Below are the code and all the weights of a small trained network. Each question names an input and a class and asks about switching units off, where a switched-off unit gives its printed mean instead of its output.

import numpy as np


def w(rows, s, z=0):
    codes = np.array(rows[::2]) - 128.0
    scale = np.full(codes.shape[1], s)
    scale[-1] = z or s
    return codes * scale


def f(y):
    return np.maximum(y, 0)


def log_softmax(a):
    a = a - a.max(-1, keepdims=True)
    return a - np.log(np.exp(a).sum(-1, keepdims=True))


def net(x, mask):
    res = np.array(x, float).reshape(1, 6) / 4 @ E
    y = f(res @ A[0][:, :-1].T + A[0][:, -1])
    res = res + np.where(mask, y, B[0][:, -1]) @ B[0][:, :-1]
    return log_softmax(res[-1] @ U[:, :-1].T + U[:, -1])


A, B = {}, {}
E = w([
[92,140,151,110,146,171],'x0',
[113,109,146,120,115,159],'x1',
[9,145,61,74,35,87],'x2',
[94,77,169,107,92,196],'x3',
[167,220,151,164,1,190],'x4',
[50,106,251,213,95,39],'x5',
],0.0089)
A[0] = w([
[169,152,132,172,91,168,6],'N0',
[185,146,194,152,178,122,38],'N1',
[107,52,135,75,197,76,24],'N2',
[178,179,159,176,110,168,28],'N3',
[93,121,87,96,97,86,8],'N4',
[153,172,73,69,145,201,190],'N5',
[126,175,117,129,50,120,82],'N6',
[137,125,65,93,146,160,111],'N7',
[73,128,229,197,120,60,128],'N8',
[24,170,54,91,83,106,10],'N9',
[80,65,79,135,189,88,103],'N10',
[176,110,43,74,135,185,88],'N11',
[62,99,197,247,142,94,147],'N12',
[87,134,111,102,119,132,102],'N13',
[106,118,155,81,97,200,153],'N14',
[160,96,147,107,107,65,165],'N15',
[139,174,154,145,84,121,15],'N16',
[104,58,95,117,178,108,8],'N17',
[145,120,62,150,124,148,139],'N18',
[143,233,140,142,33,154,101],'N19',
[208,126,144,88,202,193,178],'N20',
[141,137,189,165,178,167,94],'N21',
[109,179,226,119,122,90,244],'N22',
[171,130,172,186,185,168,105],'N23',
],0.011,0.0013)
B[0] = w([
[144,133,147,121,181,155,181],'N0',
[138,80,138,122,115,111,207],'N1',
[116,166,171,29,191,185,217],'N2',
[137,126,167,106,188,123,198],'N3',
[133,115,142,158,141,129,178],'N4',
[129,148,85,117,66,108,232],'N5',
[132,125,134,105,182,143,184],'N6',
[103,146,125,136,70,119,195],'N7',
[127,170,98,145,81,128,244],'N8',
[193,2,130,179,185,67,225],'N9',
[117,144,149,97,157,175,210],'N10',
[118,177,78,144,69,114,233],'N11',
[81,162,69,160,74,116,239],'N12',
[116,82,135,127,105,88,162],'N13',
[95,139,99,125,153,120,179],'N14',
[137,124,127,103,115,157,158],'N15',
[119,157,138,101,135,152,169],'N16',
[123,157,168,103,150,168,192],'N17',
[92,127,127,118,87,155,170],'N18',
[150,151,193,94,197,172,227],'N19',
[118,102,129,149,92,88,245],'N20',
[155,112,113,157,141,119,195],'N21',
[114,142,80,120,92,104,198],'N22',
[174,58,123,141,149,94,217],'N23',
],0.01,0.012)
U = w([
[118,207,57,156,50,104,1],'0',
[144,184,194,81,199,165,185],'1',
[173,12,122,187,152,69,253],'2',
],0.011,0.0006)

Each question gives the input, the list of numbers given to net, and the class t.
The units are the neurons (one row each of A and B). Each row of codes is followed by its name. A weight is (code - 128) times the scale printed after its matrix; where a second scale follows, it is the last column's (A, B and U).
mask holds one flag per neuron, in row order. A switched-off neuron (its flag False) gives its mean, the last column of its row in B, instead of its output. The means were averaged over made-up inputs and are rounded, as every weight is.
A unit's drop is (log p(t) with every unit on - log p(t) with that unit switched off) / (log p(t) with every unit on - log p(t) with every unit switched off).
The circuit of an input: a set's keep is (log p(t) with only the set's units on - log p(t) with every unit switched off) / (log p(t) with every unit on - log p(t) with every unit switched off). Starting from the 12 units with the biggest drops (on a tie, the unit counted first), units are removed one at a time, each time the one whose removal leaves the highest keep (on an exact tie, the one counted first), for as long as the keep stays at least 0.8.
units of the circuit, in order: the units of the circuit, biggest drop first
unit that matters most: the unit with the biggest drop
k most important neurons: the k neurons with the biggest drops, biggest first
drop when u is switched off: that unit's drop, to one decimal
input [2,-2,-7,-3,4,7], class 0: unit that matters most : N12
input [5,5,-7,1,3,8], class 0: 2 most important neurons : N12; N8
input [-6,4,6,-2,-1,-5], class 2: 3 most important neurons : N9; N12; N8
input [-7,-3,-7,-4,6,8], class 0: 3 most important neurons : N12; N8; N9
input [6,1,-7,2,1,-6], class 2: 2 most important neurons : N23; N12
input [-3,7,-7,-1,-6,-8], class 0: 2 most important neurons : N11; N9
input [-2,-5,-5,-1,5,1], class 1: 4 most important neurons : N9; N19; N3; N0
input [-4,-7,-7,5,-7,4], class 1: 4 most important neurons : N2; N9; N17; N10
input [7,0,-7,2,-5,-7], class 0: 4 most important neurons : N11; N9; N5; N7
input [-7,2,7,0,-6,-5], class 2: 2 most important neurons : N9; N19
input [-8,4,-3,-8,-2,-4], class 0: 2 most important neurons : N9; N11
input [2,4,6,-1,-6,-5], class 1: 3 most important neurons : N2; N10; N17
input [3,-5,-3,-6,-1,4], class 0: 2 most important neurons : N9; N12
input [7,2,4,-2,6,3], class 1: units of the circuit, in order : N19
input [5,-8,8,-4,7,0], class 2: 2 most important neurons : N9; N2
input [-5,2,-6,5,-3,7], class 0: drop when N12 is switched off : 0.6
input [3,-8,5,-6,8,1], class 1: drop when N19 is switched off : 0.2
input [-5,-7,-7,3,7,0], class 1: drop when N1 is switched off : -0.1
